Below are the code and all the weights of a small trained network. Each question names an input and a target symbol and asks about switching units off, where a switched-off unit gives its printed mean instead of its output.

import numpy as np


def w(rows, s, z=0):
    codes = np.array(rows[::2]) - 128.0
    scale = np.full(codes.shape[1], s)
    scale[-1] = z or s
    return codes * scale


def norm(h):
    return h / np.sqrt((h * h).mean(-1, keepdims=True) + 1e-5)


def f(y):
    return y / 2 * (1 + np.tanh(0.7978845608 * (y + 0.044715 * y**3)))


def softmax(a):
    e = np.exp(a - a.max(-1, keepdims=True))
    return e / e.sum(-1, keepdims=True)


def log_softmax(a):
    a = a - a.max(-1, keepdims=True)
    return a - np.log(np.exp(a).sum(-1, keepdims=True))


def net(x, mask):
    ids = ['ΔΛΞΠΣΩαβγζημτφ'.index(c) for c in x.split()]
    T = len(ids)
    res = E[ids] + P[:T]
    r = norm(res)
    for j in range(3):
        rows = slice(3 * j, 3 * j + 3)
        q, k, v = (r @ M[0][rows].T for M in (Q, K, V))
        z = softmax(np.where(np.tri(T) > 0, q @ k.T / 3**0.5, -1e9)) @ v
        o = O[0][rows]
        res = res + np.where(mask[j], z, o[:, -1]) @ o[:, :-1]
    y = f(norm(res) @ A[0][:, :-1].T + A[0][:, -1])
    res = res + np.where(mask[3:11], y, B[0][:, -1]) @ B[0][:, :-1]
    return log_softmax(norm(res)[-1] @ U[:, :-1].T + U[:, -1])


Q, K, V, O, A, B = {}, {}, {}, {}, {}, {}
E = w([
[228,161,157,129],'Δ',
[165,143,98,143],'Λ',
[65,2,117,92],'Ξ',
[121,143,131,162],'Π',
[84,117,88,133],'Σ',
[92,162,101,128],'Ω',
[143,146,149,61],'α',
[90,120,135,96],'β',
[151,137,82,230],'γ',
[121,143,130,161],'ζ',
[127,99,129,172],'η',
[152,123,138,146],'μ',
[78,141,138,97],'τ',
[113,132,153,98],'φ',
],0.039)
P = w([
[225,253,195,165],'0',
[230,216,153,170],'1',
[227,196,133,173],'2',
[224,175,111,172],'3',
[226,150,93,167],'4',
[235,111,69,158],'5',
[228,98,69,154],'6',
],0.0055)
Q[0] = w([
[124,221,83,217],'h0',
[243,169,189,171],'h0',
[129,64,79,221],'h0',
[3,85,197,66],'h1',
[182,189,203,73],'h1',
[149,11,164,146],'h1',
[110,166,111,76],'h2',
[163,135,48,110],'h2',
[133,122,127,37],'h2',
],0.038)
K[0] = w([
[157,217,37,167],'h0',
[215,171,189,155],'h0',
[130,96,83,215],'h0',
[34,96,223,68],'h1',
[185,167,148,73],'h1',
[147,1,142,116],'h1',
[106,179,155,132],'h2',
[173,177,92,110],'h2',
[161,198,188,62],'h2',
],0.039)
V[0] = w([
[95,102,71,121],'h0',
[109,90,57,76],'h0',
[183,154,203,126],'h0',
[137,105,91,102],'h1',
[94,159,251,221],'h1',
[105,94,209,196],'h1',
[117,60,202,162],'h2',
[136,94,200,165],'h2',
[82,210,185,207],'h2',
],0.013)
O[0] = w([
[34,99,122,192,146],'h0',
[30,57,67,161,146],'h0',
[252,154,129,36,94],'h0',
[168,181,122,101,121],'h1',
[21,2,157,195,108],'h1',
[62,87,175,146,60],'h1',
[193,118,93,89,17],'h2',
[181,113,87,127,72],'h2',
[43,157,5,174,254],'h2',
],0.0097,0.0031)
A[0] = w([
[43,81,117,58,105],'n0',
[182,109,86,162,120],'n1',
[148,181,254,135,123],'n2',
[114,31,159,126,135],'n3',
[178,88,100,75,118],'n4',
[68,109,190,107,49],'n5',
[49,173,133,16,119],'n6',
[71,205,120,69,3],'n7',
],0.023,0.007)
B[0] = w([
[241,71,7,49,254],'n0',
[191,99,192,115,162],'n1',
[132,106,18,130,203],'n2',
[121,171,218,62,196],'n3',
[6,134,162,143,187],'n4',
[148,110,28,169,165],'n5',
[110,163,251,107,232],'n6',
[190,206,125,217,170],'n7',
],0.027,0.01)
U = w([
[131,141,120,103,86],'Δ',
[239,204,104,105,126],'Λ',
[145,86,92,9,137],'Ξ',
[112,119,141,159,168],'Π',
[104,109,37,141,150],'Σ',
[132,238,120,155,117],'Ω',
[115,243,117,20,3],'α',
[126,143,121,109,113],'β',
[186,98,136,201,110],'γ',
[107,113,138,157,156],'ζ',
[155,111,206,84,169],'η',
[129,20,136,116,113],'μ',
[134,135,123,105,80],'τ',
[37,132,105,51,124],'φ',
],0.015,0.006)

Each question gives the input, a string of symbols that net reads in full, and the target symbol t.
The units are the heads (3 rows each of Q, K, V and O) and the neurons (one row each of A and B). Each row of codes is followed by its name. A weight is (code - 128) times the scale printed after its matrix; where a second scale follows, it is the last column's (O, A, B and U).
mask holds one flag per unit, heads first, then neurons. A switched-off unit (its flag False) gives its mean, the last column of its rows in O or B, instead of its output. The means were averaged over made-up inputs and are rounded, as every weight is.
A unit's drop is (log p(t) with every unit on - log p(t) with that unit switched off) / (log p(t) with every unit on - log p(t) with every unit switched off).
The circuit of an input: a set's keep is (log p(t) with only the set's units on - log p(t) with every unit switched off) / (log p(t) with every unit on - log p(t) with every unit switched off). Starting from all 11 units, units are removed one at a time, each time the one whose removal leaves the highest keep (on an exact tie, the one counted first), for as long as the keep stays at least 0.8.
circuit, biggest first: the units of the circuit, biggest drop first
unit that matters most: the unit with the biggest drop
top k neurons: the k neurons with the biggest drops, biggest first
heads that matter: for each layer, one digit per head in row order, 1 if its drop is at least 0.15 and else 0, layers parted by /
drop when u is switched off: that unit's drop, to one decimal
input φ Δ Ξ Ω ζ, target Ξ: heads that matter : 111
input Ξ α Ξ γ Π ζ, target Ξ: circuit, biggest first : (h2 n2 h1 n3)
input ζ γ β, target Λ: top 3 neurons : (n7 n0 n6)
input η Λ γ, target γ: unit that matters most : n0
input τ Ω μ β β φ, target φ: heads that matter : 001
input γ α β, target Λ: top 3 neurons : (n7 n6 n5)
input Ω η Λ α Π Σ ζ, target Σ: circuit, biggest first : (h2 n2)
input Π Ξ Σ Δ η, target η: circuit, biggest first : (n3 h1)
input φ η ζ φ Ω, target Ω: heads that matter : 010
input Δ γ Δ Ξ γ Π, target Ξ: heads that matter : 011
input γ β Σ β η ζ, target η: heads that matter : 001
input Σ μ Σ Π, target Σ: heads that matter : 100
input τ ζ Σ φ Π, target Σ: heads that matter : 101
input γ φ φ τ, target Λ: unit that matters most : n7
input η Ξ η Σ α ζ, target Σ: heads that matter : 101
input Ξ τ Ω Π γ, target γ: heads that matter : 000
input β Λ η τ φ φ, target φ: heads that matter : 101
input β Ξ Δ φ μ, target Ξ: top 2 neurons : (n2 n6)
input φ Ξ Σ Ξ μ, target Ξ: heads that matter : 111
input ζ ζ α, target α: unit that matters most : n0
input τ τ β Δ β α μ, target μ: heads that matter : 111
input η Σ Ω η Π, target η: heads that matter : 011
input Δ Ω Ω, target Ω: heads that matter : 000
input τ Ξ μ β ζ Π, target Ξ: top 4 neurons : (n2 n3 n6 n7)
input η Σ μ η η μ, target η: drop when n4 is switched off : 0.6
input β Σ φ μ, target Σ: drop when h0 is switched off : 0.2
input β β η β Σ, target Σ: drop when h0 is switched off : 3.7
input β Σ τ, target Λ: drop when n0 is switched off : 0.4
